Each row of numbers belongs to one of the nodes below and depends on some of the facts about them. Some rows are named. Which node is each other row?

Known rows:
skiklas: 1.8  -17.8  -23.2  4.1  -5.2  9.0  -0.6
zedrogar: 10.3  11.7  -10.9  2.1  1.6  3.4  3.9
skiplok: -23.5  -4.6  7.3  -1.5  1.6  -7.9  21.4
kaplos: -6.1  -13.1  -27.9  10.4  9.5  27.2  9.9
sonodus: -14.4  -38.8  -12.4  27.0  11.2  24.7  -2.5
trenor: -8.7  5.3  18.8  -5.6  8.4  -2.2  12.6
zustelim: 9.4  -9.1  2.3  10.6  14.7  18.1  5.4
liflis: 2.9  -16.2  11.3  5.7  12.5  11.5  -0.1
tigram: 6.7  -22.1  16.5  16.7  20.0  33.1  -7.0
dake: 11.4  13.1  -12.5  0.1  1.8  2.8  3.9
vosagral: 13.8  -12.3  -2.7  10.1  1.5  16.2  -9.2
fligre: -3.0  4.5  24.5  -6.0  15.5  5.1  5.7
drobenak: -16.8  7.2  -39.4  13.3  -2.0  8.2  7.1
merak: 9.4  -9.4  -1.4  10.9  14.8  21.4  5.0
grefel: 14.2  -13.4  -3.2  9.6  1.5  16.3  -8.9
tiskos: 16.3  40.8  -25.8  -17.9  -8.3  -11.4  -4.0
draske: -0.8  28.2  9.6  -17.3  1.9  -12.1  4.8
tizem: 14.0  10.8  -16.2  -3.7  -14.9  -7.1  -8.9
klirer: -8.4  -24.0  -8.3  5.6  6.0  14.4  8.0
busas: -6.7  29.1  5.7  -18.0  -4.7  -21.1  10.2
skigral: 1.7  -17.5  -25.0  5.6  -4.3  11.5  -1.7
sesku: 10.9  12.2  -12.6  -0.1  1.4  3.5  3.1
rudazo: -1.9  -40.9  11.9  41.2  17.5  37.0  -9.0
tapu: -9.2  -25.0  -2.8  9.1  5.4  12.7  8.9
flibron: -20.0  28.1  4.1  -5.3  -2.6  -19.3  8.7
refor: -37.9  -31.1  29.7  -1.2  0.2  -25.6  2.5
kitem: -26.7  -35.7  30.3  -3.8  -2.0  -12.7  4.5
femon: -13.8  -30.3  46.2  1.1  4.0  0.7  -4.2
voris: -0.5  -9.6  -6.6  16.8  4.7  8.0  -11.4
skeli: -8.8  8.0  18.9  -8.4  8.5  -5.8  11.7

How the nodes are related:
baplatro {brotregren=a, gekun=g, didra=583}
bebrubim {brotregren=b, gekun=h, didra=583}
beter {brotregren=a, gekun=f, didra=583}
bori {brotregren=a, gekun=d, didra=583}
bretres {brotregren=b, gekun=d, didra=583}
brife {brotregren=b, gekun=d, didra=636}
britefles {brotregren=c, gekun=h, didra=590}
brizibrim {brotregren=b, gekun=h, didra=583, kobes=trobrin teklos zedrogar busas}
brudin {brotregren=b, gekun=d, didra=636}
bruman {brotregren=c, gekun=d, didra=590}
bruvom {brotregren=c, gekun=f, didra=590}
bula {brotregren=b, gekun=d, didra=636}
busas {brotregren=a, gekun=h, didra=583}
dake {brotregren=a, gekun=e, didra=583}
deplar {brotregren=a, gekun=g, didra=583, kobes=tiskos loram plaplun brudin}
disunil {brotregren=b, gekun=e, didra=583}
diter {brotregren=b, gekun=f, didra=583}
dozek {brotregren=c, gekun=f, didra=590}
drabreklin {brotregren=a, gekun=e, didra=583}
draske {brotregren=a, gekun=h, didra=636}
dratriflol {brotregren=c, gekun=e, didra=636}
dregrum {brotregren=a, gekun=d, didra=590}
drobenak {brotregren=a, gekun=e, didra=590, kobes=zamelos sedek trastuk tigram draske zutran kaplos}
droper {brotregren=a, gekun=e, didra=590}
drurum {brotregren=b, gekun=f, didra=583}
feflal {brotregren=b, gekun=f, didra=636}
femon {brotregren=b, gekun=g, didra=583}
festilan {brotregren=b, gekun=e, didra=590}
fladretri {brotregren=c, gekun=e, didra=583}
flelaskir {brotregren=a, gekun=e, didra=590, kobes=tizem bebrubim skiplok tapu trimor britefles}
flibron {brotregren=a, gekun=h, didra=583, kobes=kanudi bretres kinatron metus}
fligre {brotregren=b, gekun=h, didra=636}
flobe {brotregren=c, gekun=d, didra=583}
fluklol {brotregren=a, gekun=f, didra=590}
gadur {brotregren=b, gekun=e, didra=583}
gamur {brotregren=b, gekun=f, didra=583}
ganil {brotregren=a, gekun=d, didra=583, kobes=tigram fladretri disunil pupin}
geplor {brotregren=c, gekun=h, didra=590}
gestul {brotregren=a, gekun=h, didra=583, kobes=bori skagril liflis}
gibol {brotregren=c, gekun=g, didra=583}
goklin {brotregren=b, gekun=g, didra=590}
grapoplak {brotregren=c, gekun=f, didra=590}
grefel {brotregren=a, gekun=d, didra=583}
guruza {brotregren=a, gekun=g, didra=583}
kanudi {brotregren=c, gekun=d, didra=583}
kaplos {brotregren=b, gekun=e, didra=590}
kebre {brotregren=a, gekun=g, didra=636}
kinatron {brotregren=c, gekun=d, didra=636}
kitem {brotregren=b, gekun=g, didra=590}
klato {brotregren=a, gekun=e, didra=583}
klirer {brotregren=b, gekun=f, didra=590}
klotrim {brotregren=c, gekun=h, didra=583}
klugruve {brotregren=b, gekun=f, didra=590}
koga {brotregren=c, gekun=g, didra=636}
komu {brotregren=b, gekun=d, didra=583}
kosta {brotregren=a, gekun=f, didra=636}
leplis {brotregren=a, gekun=h, didra=583}
lesku {brotregren=b, gekun=e, didra=636}
lidri {brotregren=a, gekun=d, didra=583}
lifa {brotregren=b, gekun=d, didra=583}
liflis {brotregren=b, gekun=f, didra=583}
loram {brotregren=a, gekun=d, didra=583}
luron {brotregren=a, gekun=f, didra=583}
mebol {brotregren=b, gekun=h, didra=636}
meflom {brotregren=b, gekun=d, didra=583}
merak {brotregren=b, gekun=e, didra=583}
metus {brotregren=a, gekun=d, didra=636}
midruk {brotregren=c, gekun=h, didra=583}
milur {brotregren=a, gekun=g, didra=583}
mipufa {brotregren=a, gekun=g, didra=583}
mipun {brotregren=b, gekun=e, didra=636}
mostebrun {brotregren=a, gekun=d, didra=583}
mufo {brotregren=a, gekun=d, didra=583, kobes=stezetor beter bebrubim mipun navak trefir klirer merak}
mugo {brotregren=c, gekun=h, didra=583}
mumor {brotregren=c, gekun=e, didra=636}
musum {brotregren=b, gekun=d, didra=590, kobes=dratriflol bebrubim plaplun zutran kebre milur}
nabal {brotregren=c, gekun=e, didra=590}
navak {brotregren=a, gekun=g, didra=636}
numos {brotregren=c, gekun=d, didra=583}
nutor {brotregren=a, gekun=e, didra=583}
plaplun {brotregren=c, gekun=d, didra=583}
plesir {brotregren=c, gekun=d, didra=583}
plinir {brotregren=c, gekun=e, didra=636}
plustotras {brotregren=b, gekun=e, didra=590, kobes=flobe diter kaplos metus}
pupin {brotregren=a, gekun=h, didra=636}
refor {brotregren=b, gekun=g, didra=590, kobes=gadur navak loram voklen skagril baplatro klugruve liflis kitem}
riba {brotregren=a, gekun=d, didra=583, kobes=fligre tiskos tigram koga mugo kosta}
rire {brotregren=b, gekun=h, didra=583, kobes=bebrubim skiplok trenor dozek koga mebol fluklol}
rosestis {brotregren=a, gekun=g, didra=590}
rudazo {brotregren=b, gekun=d, didra=583, kobes=leplis plinir diter meflom}
sedek {brotregren=a, gekun=f, didra=583}
sene {brotregren=a, gekun=d, didra=636, kobes=mipufa nabal lesku britefles}
sesku {brotregren=a, gekun=e, didra=583}
skagril {brotregren=a, gekun=d, didra=636}
skeli {brotregren=b, gekun=h, didra=583}
skigral {brotregren=a, gekun=d, didra=590}
skiklas {brotregren=a, gekun=d, didra=590}
skiplok {brotregren=b, gekun=h, didra=590}
skopa {brotregren=b, gekun=f, didra=636, kobes=skiplok bula zedrogar gibol kitem}
skuve {brotregren=a, gekun=h, didra=636, kobes=zustelim stezetor klotrim nutor beter dake tapu dozek}
sonodus {brotregren=b, gekun=d, didra=590, kobes=geplor dratriflol lifa mipun bruvom loram plinir grapoplak bretres klato brudin}
stezetor {brotregren=a, gekun=e, didra=636}
stibok {brotregren=a, gekun=g, didra=636}
tapu {brotregren=b, gekun=f, didra=590}
taru {brotregren=c, gekun=h, didra=590}
tebri {brotregren=a, gekun=g, didra=590}
teklos {brotregren=a, gekun=f, didra=636}
tigram {brotregren=b, gekun=f, didra=636}
tiskos {brotregren=c, gekun=e, didra=636}
tizem {brotregren=c, gekun=d, didra=583}
trastuk {brotregren=a, gekun=h, didra=583}
trefir {brotregren=a, gekun=f, didra=583}
trenor {brotregren=b, gekun=h, didra=583}
trigror {brotregren=a, gekun=d, didra=590, kobes=midruk dratriflol leplis skiplok guruza bula}
trimor {brotregren=c, gekun=f, didra=636}
trobrin {brotregren=b, gekun=h, didra=583}
tuvam {brotregren=a, gekun=d, didra=583, kobes=zustelim nutor beter skeli mostebrun skiklas sesku kitem}
vamin {brotregren=a, gekun=e, didra=636, kobes=tizem komu sedek kosta sesku rosestis}
voklen {brotregren=a, gekun=d, didra=590}
voris {brotregren=a, gekun=d, didra=583, kobes=dregrum trastuk brudin baplatro}
vosagral {brotregren=a, gekun=d, didra=583}
zamelos {brotregren=a, gekun=h, didra=583}
zedrogar {brotregren=a, gekun=e, didra=583}
zustelim {brotregren=b, gekun=e, didra=583}
zutran {brotregren=a, gekun=e, didra=583}

Which node is each row?
10.8  -21.3  12.5  25.8  10.2  16.0  -12.9 -> sene
9.0  -7.1  -3.3  7.6  15.6  21.3  3.8 -> gadur
-20.4  -4.4  35.0  15.1  10.4  -10.8  14.1 -> rire
-0.7  -31.7  39.1  31.7  21.0  13.3  -2.4 -> skopa
-9.9  31.9  -1.3  -19.2  -4.8  -19.3  9.5 -> trastuk
5.7  2.3  5.6  -2.0  -0.6  -7.3  0.0 -> beter
-5.8  57.5  -9.3  -36.9  -22.6  -47.3  9.9 -> klotrim
11.3  -0.1  6.7  1.9  5.6  10.0  -6.1 -> kosta
4.5  3.7  -1.3  -1.3  -1.1  2.4  -1.5 -> luron
10.3  -20.9  21.1  10.9  19.3  25.0  -4.5 -> feflal
5.1  -17.9  10.8  18.9  4.1  -5.2  -5.5 -> tuvam
0.9  -20.7  9.1  15.1  13.0  25.7  -1.4 -> diter
17.5  -16.2  1.6  13.6  9.0  26.4  -14.5 -> metus
-13.6  -4.8  31.3  -14.4  -7.9  -21.6  -6.5 -> baplatro
-18.3  33.4  7.3  -15.2  -3.2  -38.3  10.1 -> gestul
0.2  -14.8  -27.9  3.6  -4.8  11.6  -2.3 -> dregrum
12.6  0.5  8.4  0.3  5.8  7.1  -5.2 -> teklos
10.9  13.2  -11.2  -1.5  1.6  -1.3  4.8 -> nutor
-26.3  -35.4  26.2  -3.3  -1.7  -4.1  3.5 -> goklin

